Each row is followed by its class. Each block has new classes.
-0.135; 0.244; 0.092; 0.416; 0.200; -0.382; -0.479; 0.121; 1.047; 0.002; 0.380; -0.753; 0.245; -0.193; 0.778; 0.611; 0.506; 0.603; -0.693; 1.674; 0.885; 0.812; 0.017; -0.322; 0.064; -0.634; -0.862; -0.626; 0.343; -0.672 : G
1.545; 1.475; -1.018; 4.512; -1.642; -0.664; 0.252; 1.961; 0.938; -2.793; -0.175; -1.517; 0.937; 1.162; 0.247; 0.408; 1.525; 1.096; -1.843; 3.767; 2.548; -0.194; -0.427; -2.725; 0.575; -0.367; 0.164; -1.073; -0.517; -1.776 : W
1.363; 0.618; -0.683; 2.993; -1.776; -0.252; -0.152; 2.677; 0.344; -2.456; -0.799; -0.555; 0.263; 1.152; 0.151; 0.603; 0.697; 1.136; -2.391; 3.634; 0.195; -0.278; -0.031; -2.208; 0.046; 0.783; -0.140; -0.090; 0.123; -1.464 : W
1.553; -0.304; -0.923; 1.347; -1.119; 0.177; -0.181; 0.809; 0.622; -2.097; 0.282; -1.061; -0.094; 0.469; -0.781; -0.267; 1.421; 1.154; -0.539; 1.007; 2.394; 0.866; 0.793; -1.888; 1.086; -0.731; -1.132; -1.153; -0.477; -0.282 : L
-0.147; -0.180; -0.440; 2.946; -0.830; -0.051; -1.104; 1.892; -0.369; -1.231; 0.661; -0.244; -0.297; 0.648; -0.188; -1.120; 0.316; 1.080; -1.850; 1.562; 0.568; -0.682; 0.645; -0.754; 0.125; 0.640; -0.570; -1.228; 0.565; -1.562 : H
1.127; -0.403; 0.028; 1.295; -0.991; 0.169; -0.548; 0.841; 0.100; -0.315; -0.218; -0.387; -0.101; 0.780; -0.391; -0.636; 0.432; 1.071; 0.034; 0.699; 1.663; -0.131; 0.303; -0.131; 0.382; -0.244; -0.449; -1.065; 0.129; -0.328 : L
0.549; 0.151; 0.082; 3.329; -1.993; -0.960; -0.469; 0.177; 3.161; -1.996; -3.079; -0.090; 1.806; -0.058; 1.167; -0.850; 0.760; 0.095; 1.078; 3.168; 1.365; -1.001; 0.642; -0.519; 0.366; -0.046; -0.018; -0.951; -0.008; -0.737 : H
0.745; -0.028; -0.917; 1.128; -0.776; -0.477; -0.404; 2.268; -2.196; -0.059; 2.840; -0.890; -0.468; 0.769; -0.817; -0.714; 1.079; 1.512; 0.128; -0.210; 2.754; 1.325; 0.269; -0.303; 0.860; -1.154; -0.475; -1.229; -0.485; -0.105 : G
0.948; 0.923; -0.924; 2.317; -0.866; -0.460; -0.291; 1.821; 2.349; -2.472; 0.085; -0.700; -0.055; 1.187; -0.563; 2.679; 1.890; 1.629; -3.089; 5.843; 1.913; 1.084; -0.327; -2.613; 0.696; 0.244; -0.788; -1.309; -1.022; -1.780 : L
2.013; -0.469; 0.786; -2.274; 0.846; 0.034; -0.031; 0.632; 1.350; -0.271; -1.237; 0.378; -0.624; 0.467; 0.115; -0.310; 0.467; 0.414; 1.496; 2.315; 2.902; 0.350; -0.182; 0.538; -0.343; -0.171; 0.121; -0.378; -0.408; -0.538 : G
1.773; -0.713; -0.361; 1.870; -1.126; -0.474; 1.039; 0.240; -0.598; -0.312; -0.996; -0.485; 1.368; 0.473; -0.139; -0.612; 0.821; -0.202; -0.308; 0.615; 1.318; -0.339; -0.437; -0.313; 0.376; -0.764; 1.844; -0.477; -0.450; -0.335 : W
1.078; -1.056; -0.700; 2.008; -0.558; -0.142; -0.109; 1.198; 1.307; -1.008; -1.514; -0.492; -0.367; 0.682; 0.033; -0.684; 0.152; 0.894; -0.722; 2.069; 2.591; -0.717; -0.045; -0.913; -0.144; 0.084; -0.111; -0.702; 0.002; -1.103 : L
0.761; 1.165; -1.536; 1.880; -1.533; -0.297; -0.340; 2.705; 0.811; -1.506; 0.305; -0.801; -0.425; 1.296; -0.135; 0.852; 1.516; 1.949; -1.175; 3.958; 2.085; 1.235; 0.321; -1.523; 1.011; -0.087; -0.766; -1.336; -0.801; -1.317 : G
1.824; 0.518; -0.531; 3.766; -1.318; -0.367; 0.250; 2.340; 0.556; -2.078; -0.503; 0.574; 0.490; 1.213; -0.740; -1.481; 1.047; 0.131; -0.481; 2.838; 0.837; -1.100; -0.142; -0.780; -0.200; -0.161; 1.611; -1.114; -0.799; -1.543 : G
0.070; 0.391; -0.285; 1.080; -1.824; -0.328; -0.624; 0.651; 0.670; -0.981; -1.290; 0.312; 1.041; 0.937; 0.581; 0.229; 0.817; 0.607; -1.069; 2.657; -2.932; -0.595; 0.632; -1.020; 0.901; 0.146; -0.183; -0.259; 0.208; -0.799 : W
0.768; -0.267; -0.821; 1.744; 0.417; -0.419; -0.423; -0.208; 2.154; -1.121; -0.798; -1.166; 0.778; -0.017; 1.039; 1.270; 0.702; 0.738; -0.896; 2.775; 1.945; 0.106; -0.132; -1.411; -0.113; -0.228; -0.655; -1.291; -0.533; -0.636 : H
0.291; 0.315; -0.035; 1.379; -0.516; 0.379; -0.377; 1.353; 1.115; 1.054; 0.448; -1.081; -0.402; 1.049; 0.672; 0.633; 1.480; 1.463; -0.121; 3.176; 2.935; 2.143; -0.466; 0.216; 1.086; -1.031; -1.143; -1.745; -0.476; 1.753 : L
1.247; -0.014; -0.260; 1.470; -1.111; -0.155; 0.056; 0.505; 1.549; -0.600; -1.110; -0.298; 0.874; 0.980; -0.382; 0.668; 0.784; 0.323; -1.774; 2.992; 0.009; -0.122; -0.431; -1.706; 1.012; -0.161; 0.404; -0.727; -0.141; -1.244 : H
1.065; 0.527; -0.717; 3.052; -1.568; -0.404; 0.057; 1.553; 0.837; -1.438; -0.847; -1.022; 1.236; 0.911; 0.317; 0.147; 1.265; 0.868; -0.593; 3.033; 1.194; 0.111; -0.143; -1.914; 0.443; -0.659; 0.501; -0.360; -0.281; -1.308 : H
0.702; -0.077; 0.248; 0.203; -0.062; 0.111; -0.738; 0.973; -0.011; -0.537; -0.503; -0.078; 0.082; -0.024; 0.599; -0.558; 0.051; 0.317; -0.549; 0.237; -0.180; -0.388; 0.046; -0.613; -0.574; 0.249; -0.633; 0.388; 0.368; -0.112 : W
1.517; 0.814; -1.137; 3.041; -0.890; -0.341; -0.811; 1.358; 1.039; -2.168; 1.134; -0.945; -0.480; 1.256; -0.489; -0.580; 1.346; 1.577; -2.153; 2.600; 2.739; 0.279; 0.445; -1.871; 0.832; -0.335; -0.394; -2.285; -0.126; -1.377 : L
0.673; 0.341; -0.626; 1.736; 0.035; -0.290; -0.957; 3.215; 0.910; -2.347; -0.599; 0.001; -0.528; 0.916; 0.314; 2.787; 1.345; 0.390; -2.463; 6.148; 0.681; 0.487; -0.869; -1.880; -0.680; 1.057; 0.479; 0.292; -0.698; -2.121 : G
1.059; -0.572; 0.449; 3.694; -0.412; -0.481; -0.556; 0.466; 3.581; -1.710; -2.820; 0.236; -1.026; 0.858; 1.067; 0.068; 0.126; 0.833; -2.647; 5.182; 0.510; -1.557; -0.506; -1.555; -0.302; 1.031; -0.097; -1.427; 0.556; -2.135 : H
1.980; 0.141; -0.877; 3.966; -2.261; -0.651; -0.608; 1.026; -0.950; -1.345; 1.843; 0.108; -0.016; 2.011; -1.434; -2.970; 1.390; 1.183; -1.736; 1.308; 0.028; -0.293; 0.725; -0.498; 1.423; -1.073; 0.528; -1.945; 0.148; -1.277 : G
0.031; -0.920; 0.880; 0.551; -0.262; 0.018; 0.047; 0.306; 0.369; 1.122; -2.126; -0.560; 0.281; 0.021; 0.547; -0.562; -0.210; 0.466; 2.083; 0.143; 2.687; 0.081; 0.346; 1.522; 0.008; -0.220; 0.228; -0.314; 0.238; -0.138 : G
1.176; 0.336; -0.425; 2.382; -2.033; 0.036; 0.100; 1.361; 0.050; -0.693; 0.452; -1.505; -0.381; 1.194; -0.846; 0.077; 0.637; 1.912; -2.013; 1.546; 3.270; 0.568; 0.391; -2.530; 0.801; -0.324; -0.771; -1.555; -0.019; -1.272 : L
1.278; -0.056; -0.233; 1.486; -0.811; 0.553; -0.378; 0.951; 0.623; -0.632; 0.027; -0.371; 0.110; 0.748; 0.396; 0.127; 1.480; 1.162; -0.799; 2.533; 1.248; 0.636; -0.202; -0.840; 0.754; -0.581; -0.257; -1.114; -0.362; -0.780 : H
1.652; -0.142; -0.968; 3.579; -0.166; -0.194; -0.038; 1.479; 1.496; -3.715; -1.610; -0.410; 0.805; 0.021; -0.343; -0.174; 0.450; 0.278; -1.794; 3.693; 2.168; -2.431; -0.335; -2.341; -0.976; 0.633; 0.824; -0.520; -0.191; -1.892 : H
0.531; 0.665; -0.634; 2.612; -1.877; -0.989; -0.033; 0.338; -0.356; -0.813; 1.246; -0.145; 1.049; 0.666; 0.314; -2.463; 0.730; -0.020; -0.813; -0.778; 0.166; -0.364; 0.288; -0.294; 0.552; -1.113; 0.442; -1.148; 0.499; -0.274 : H
